Below are the code and all the weights of a small trained network. Each question names an input and a target symbol and asks about switching units off, where a switched-off unit gives its printed mean instead of its output.

import numpy as np


def w(rows, s, z=0):
    codes = np.array(rows[::2]) - 128.0
    scale = np.full(codes.shape[1], s)
    scale[-1] = z or s
    return codes * scale


def norm(h):
    return h / np.sqrt((h * h).mean(-1, keepdims=True) + 1e-5)


def f(y):
    return y / 2 * (1 + np.tanh(0.7978845608 * (y + 0.044715 * y**3)))


def softmax(a):
    e = np.exp(a - a.max(-1, keepdims=True))
    return e / e.sum(-1, keepdims=True)


def log_softmax(a):
    a = a - a.max(-1, keepdims=True)
    return a - np.log(np.exp(a).sum(-1, keepdims=True))


def net(x, mask):
    ids = ['βγδζσω'.index(c) for c in x.split()]
    T = len(ids)
    res = E[ids] + P[:T]
    u = 0
    for l in range(2):
        r = norm(res)
        for j in range(2):
            rows = slice(3 * j, 3 * j + 3)
            q, k, v = (r @ M[l][rows].T for M in (Q, K, V))
            z = softmax(np.where(np.tri(T) > 0, q @ k.T / 3**0.5, -1e9)) @ v
            o = O[l][rows]
            res = res + np.where(mask[u + j], z, o[:, -1]) @ o[:, :-1]
        u += 2
        y = f(norm(res) @ A[l][:, :-1].T + A[l][:, -1])
        res = res + np.where(mask[u : u + 12], y, B[l][:, -1]) @ B[l][:, :-1]
        u += 12
    return log_softmax(norm(res)[-1] @ U[:, :-1].T + U[:, -1])


Q, K, V, O, A, B = {}, {}, {}, {}, {}, {}
E = w([
[109,78,80,243,185,182,100,171,138,244,178,130],'β',
[59,189,105,77,157,177,107,90,84,207,172,249],'γ',
[171,172,78,170,136,144,84,15,218,124,16,202],'δ',
[98,118,65,74,53,148,177,72,226,47,129,114],'ζ',
[72,105,169,104,72,225,117,106,92,192,1,66],'σ',
[101,163,128,245,124,197,149,99,54,35,125,172],'ω',
],0.02)
P = w([
[113,166,31,93,253,99,5,164,118,31,229,74],'0',
[91,129,115,113,164,149,99,220,165,102,121,188],'1',
[103,108,140,114,116,170,126,179,169,134,116,192],'2',
[134,98,150,127,79,169,142,138,153,162,134,184],'3',
[162,101,148,141,38,154,148,112,134,193,150,181],'4',
[174,92,127,167,10,156,193,91,105,221,156,188],'5',
],0.014)
Q[0] = w([
[20,160,96,106,112,176,102,101,141,180,198,169],'0.h1',
[119,72,50,127,41,212,107,102,183,193,113,126],'0.h1',
[184,92,154,26,225,135,69,254,185,111,96,73],'0.h1',
[119,156,52,128,89,141,177,147,150,137,244,182],'0.h2',
[130,146,44,131,230,139,98,124,96,132,191,147],'0.h2',
[189,168,139,27,177,82,49,215,150,56,150,99],'0.h2',
],0.0065)
K[0] = w([
[156,71,191,101,142,131,135,160,70,122,2,68],'0.h1',
[123,124,251,116,100,191,165,96,64,183,99,91],'0.h1',
[128,187,29,158,195,126,126,177,157,48,193,204],'0.h1',
[121,139,122,154,88,143,141,89,119,180,84,145],'0.h2',
[100,90,72,81,155,61,117,121,141,126,70,63],'0.h2',
[107,161,85,124,226,120,78,133,84,59,120,76],'0.h2',
],0.0092)
V[0] = w([
[132,114,105,24,128,148,65,99,97,196,79,166],'0.h1',
[187,55,131,147,140,55,168,153,255,184,144,189],'0.h1',
[141,219,96,81,119,157,184,105,101,94,158,230],'0.h1',
[87,126,69,85,77,102,205,144,185,33,165,146],'0.h2',
[137,161,127,107,81,110,135,91,173,106,52,130],'0.h2',
[30,48,140,17,77,169,133,147,86,124,128,70],'0.h2',
],0.0074)
O[0] = w([
[190,128,138,72,166,159,104,231,49,94,169,155,253],'0.h1',
[57,89,109,174,57,70,79,123,94,76,184,200,44],'0.h1',
[79,170,79,75,139,93,76,59,126,121,197,43,122],'0.h1',
[123,195,139,157,126,37,99,159,115,177,80,145,144],'0.h2',
[127,111,174,153,183,67,136,180,118,147,168,103,161],'0.h2',
[165,255,118,167,53,140,77,128,137,128,188,110,94],'0.h2',
],0.0097,0.0063)
A[0] = w([
[126,86,170,80,117,57,135,119,134,157,147,158,138],'0.n1',
[110,112,84,191,200,171,115,148,98,93,151,94,128],'0.n2',
[127,53,131,89,116,103,201,146,184,42,137,119,87],'0.n3',
[69,105,85,112,158,149,81,158,116,105,101,113,116],'0.n4',
[100,76,148,152,123,124,53,190,138,184,61,91,165],'0.n5',
[98,152,167,174,124,121,128,180,42,39,136,137,101],'0.n6',
[170,152,184,87,94,158,148,111,221,130,154,166,87],'0.n7',
[106,166,114,82,94,24,74,206,103,147,103,3,2],'0.n8',
[32,86,153,138,153,107,232,156,143,143,188,84,117],'0.n9',
[112,149,109,175,168,111,168,55,69,112,120,50,65],'0.n10',
[167,134,91,155,132,121,82,148,120,110,180,115,109],'0.n11',
[155,136,255,78,160,125,97,123,127,152,141,148,64],'0.n12',
],0.01,0.0094)
B[0] = w([
[139,173,151,139,157,99,157,174,91,92,94,57,160],'0.n1',
[188,154,171,146,153,124,55,80,148,119,150,62,241],'0.n2',
[68,127,125,136,186,144,117,194,111,31,59,108,170],'0.n3',
[129,143,159,99,98,107,37,87,124,87,189,108,211],'0.n4',
[70,182,99,98,152,131,50,123,147,94,87,40,255],'0.n5',
[86,140,220,102,189,129,161,103,184,70,126,147,140],'0.n6',
[130,129,80,164,159,125,211,136,45,124,112,106,193],'0.n7',
[86,115,190,173,46,232,255,28,219,119,216,113,154],'0.n8',
[39,112,105,147,182,89,204,132,92,137,128,137,156],'0.n9',
[109,198,58,192,40,118,153,74,66,83,126,146,133],'0.n10',
[130,80,112,84,162,93,51,133,197,104,141,108,147],'0.n11',
[104,191,77,170,123,63,107,128,144,147,86,92,151],'0.n12',
],0.009,0.0046)
Q[1] = w([
[66,133,207,71,104,159,101,135,57,164,123,85],'1.h1',
[120,169,97,73,98,137,159,121,79,55,65,115],'1.h1',
[111,167,109,90,169,122,161,137,132,121,117,187],'1.h1',
[156,170,168,113,148,90,170,110,166,69,152,189],'1.h2',
[138,166,250,186,173,184,126,108,116,120,204,134],'1.h2',
[163,72,171,159,151,69,73,40,169,102,114,163],'1.h2',
],0.012)
K[1] = w([
[255,180,31,120,147,204,115,135,197,71,165,179],'1.h1',
[198,212,141,196,185,67,128,196,165,150,138,96],'1.h1',
[102,192,109,93,153,85,67,115,116,151,160,88],'1.h1',
[108,122,149,68,161,14,96,42,144,155,148,50],'1.h2',
[104,135,149,55,132,252,150,64,181,170,60,76],'1.h2',
[69,19,152,137,214,74,190,92,99,135,128,168],'1.h2',
],0.0093)
V[1] = w([
[118,137,127,95,122,180,150,139,110,101,132,215],'1.h1',
[141,90,94,78,132,148,161,131,129,121,168,64],'1.h1',
[117,78,96,109,106,123,126,75,152,98,147,112],'1.h1',
[122,87,58,101,134,102,150,135,173,166,78,93],'1.h2',
[118,142,120,107,149,115,114,97,147,247,125,174],'1.h2',
[156,121,131,95,118,95,109,85,155,111,71,192],'1.h2',
],0.014)
O[1] = w([
[204,126,75,123,91,10,202,72,77,29,119,84,4],'1.h1',
[31,95,41,115,128,139,165,116,205,67,107,113,199],'1.h1',
[128,126,158,47,113,215,163,179,192,113,16,148,243],'1.h1',
[155,18,82,63,37,72,184,175,209,246,113,73,136],'1.h2',
[207,69,24,120,184,165,20,136,112,139,88,105,50],'1.h2',
[255,110,200,55,211,4,204,58,175,158,116,87,91],'1.h2',
],0.0091,0.0027)
A[1] = w([
[187,72,168,95,145,56,75,108,176,103,118,104,17],'1.n1',
[154,81,146,17,189,71,104,100,127,181,100,179,29],'1.n2',
[43,101,113,190,139,152,83,70,123,125,126,149,181],'1.n3',
[16,143,95,58,8,42,155,98,199,117,130,93,16],'1.n4',
[213,106,159,188,135,148,118,147,121,173,131,133,89],'1.n5',
[137,78,55,174,133,90,73,70,95,75,138,76,2],'1.n6',
[55,48,91,197,85,114,40,107,130,130,184,128,21],'1.n7',
[115,92,158,67,105,135,107,135,157,200,164,117,56],'1.n8',
[81,99,113,166,78,104,179,128,128,72,200,162,114],'1.n9',
[81,148,206,157,124,109,112,21,89,78,170,132,8],'1.n10',
[133,141,133,169,195,108,96,104,108,209,204,196,96],'1.n11',
[86,183,83,135,135,110,153,145,26,154,154,166,46],'1.n12',
],0.016,0.0078)
B[1] = w([
[171,90,109,122,169,111,205,167,88,125,77,83,209],'1.n1',
[176,93,103,123,111,57,158,123,119,139,172,109,250],'1.n2',
[160,104,146,115,111,56,137,124,130,160,160,146,255],'1.n3',
[63,146,98,89,55,114,153,136,161,79,116,67,231],'1.n4',
[148,101,109,113,121,111,185,136,135,119,140,105,200],'1.n5',
[117,209,112,48,135,142,124,135,99,105,177,204,148],'1.n6',
[122,56,102,252,104,151,43,167,139,140,108,166,189],'1.n7',
[74,185,102,139,143,172,93,132,53,80,138,155,170],'1.n8',
[80,178,128,138,118,142,91,122,113,124,111,112,187],'1.n9',
[163,176,201,186,125,122,149,49,123,152,106,121,170],'1.n10',
[100,165,112,145,132,171,120,136,110,99,110,141,199],'1.n11',
[159,66,138,94,129,90,139,113,160,132,115,110,194],'1.n12',
],0.02,0.0088)
U = w([
[125,26,114,223,98,101,33,127,173,148,142,171,239],'β',
[118,178,97,69,147,77,81,142,65,147,222,240,15],'γ',
[255,41,157,105,104,75,169,174,147,167,179,80,255],'δ',
[39,134,91,153,66,61,138,130,181,59,121,104,44],'ζ',
[150,187,117,194,190,241,151,231,79,103,63,130,88],'σ',
[146,167,229,194,137,97,117,52,126,155,141,140,211],'ω',
],0.0063,0.00082)

Each question gives the input, a string of symbols that net reads in full, and the target symbol t.
The units are the heads (3 rows each of Q, K, V and O) and the neurons (one row each of A and B). Each row of codes is followed by its name. A weight is (code - 128) times the scale printed after its matrix; where a second scale follows, it is the last column's (O, A, B and U).
mask holds one flag per unit, layer by layer, with each layer's heads first. A switched-off unit (its flag False) gives its mean, the last column of its rows in O or B, instead of its output. The means were averaged over made-up inputs and are rounded, as every weight is.
A unit's drop is (log p(t) with every unit on - log p(t) with that unit switched off) / (log p(t) with every unit on - log p(t) with every unit switched off).
The circuit of an input: a set's keep is (log p(t) with only the set's units on - log p(t) with every unit switched off) / (log p(t) with every unit on - log p(t) with every unit switched off). Starting from the 12 units with the biggest drops (on a tie, the unit counted first), units are removed one at a time, each time the one whose removal leaves the highest keep (on an exact tie, the one counted first), for as long as the keep stays at least 0.8.
circuit, biggest first: the units of the circuit, biggest drop first
most important unit: the unit with the biggest drop
k most important neurons: the k neurons with the biggest drops, biggest first
top k neurons in layer l: the k neurons of layer l with the biggest drops, biggest first
which heads matter: for each layer, one digit per head in row order, 1 if its drop is at least 0.15 and else 0, layers parted by /
input ζ ζ β δ ζ, target β: which heads matter : 11 / 11
input ζ ζ β ω β, target ω: which heads matter : 00 / 01
input δ ζ δ β ω δ, target β: which heads matter : 11 / 01
input γ ζ ω ζ γ, target ζ: which heads matter : 11 / 10
input δ δ β δ, target β: circuit, biggest first : (0.h1 1.n7)
input σ ω ζ σ, target ω: circuit, biggest first : (1.h2 1.n10)
input ω σ ζ δ ω, target δ: which heads matter : 10 / 01
input σ δ β ω ζ, target σ: circuit, biggest first : (0.h1 0.h2 1.h2)
input ω ζ δ β δ ω, target ζ: top 3 neurons in layer 0 : (0.n3 0.n7 0.n9)
input σ ω γ, target σ: circuit, biggest first : (0.h1)
input ζ σ β, target σ: which heads matter : 10 / 00
input γ δ ζ β ζ δ, target ζ: which heads matter : 01 / 01
input ζ β δ β ζ, target β: which heads matter : 10 / 10
input σ ω δ γ γ σ, target ω: top neuron in layer 0 : (0.n5)
input σ β β γ σ, target β: which heads matter : 00 / 11
input ζ δ ζ, target δ: circuit, biggest first : (0.n8 0.h2 1.h2)
input ω δ γ δ, target γ: which heads matter : 00 / 00
input ω ζ ω ζ, target ω: which heads matter : 01 / 00
input ω δ ω, target δ: which heads matter : 00 / 01
input β γ ζ δ δ β, target γ: circuit, biggest first : (1.n6 1.h1 0.h2)
input ζ γ ζ ω ζ ω, target ζ: circuit, biggest first : (1.h2 0.h1 1.n4)
input β γ δ, target δ: which heads matter : 11 / 00
input δ ω ζ δ, target ω: most important unit : 0.h2
input β ω δ, target δ: circuit, biggest first : (0.h2 1.h2)
input ζ β β σ, target σ: which heads matter : 10 / 00
input ζ γ δ ζ δ, target ζ: 2 most important neurons : (0.n9 1.n4)
input δ σ γ ω ζ, target σ: top 2 neurons in layer 0 : (0.n3 0.n2)
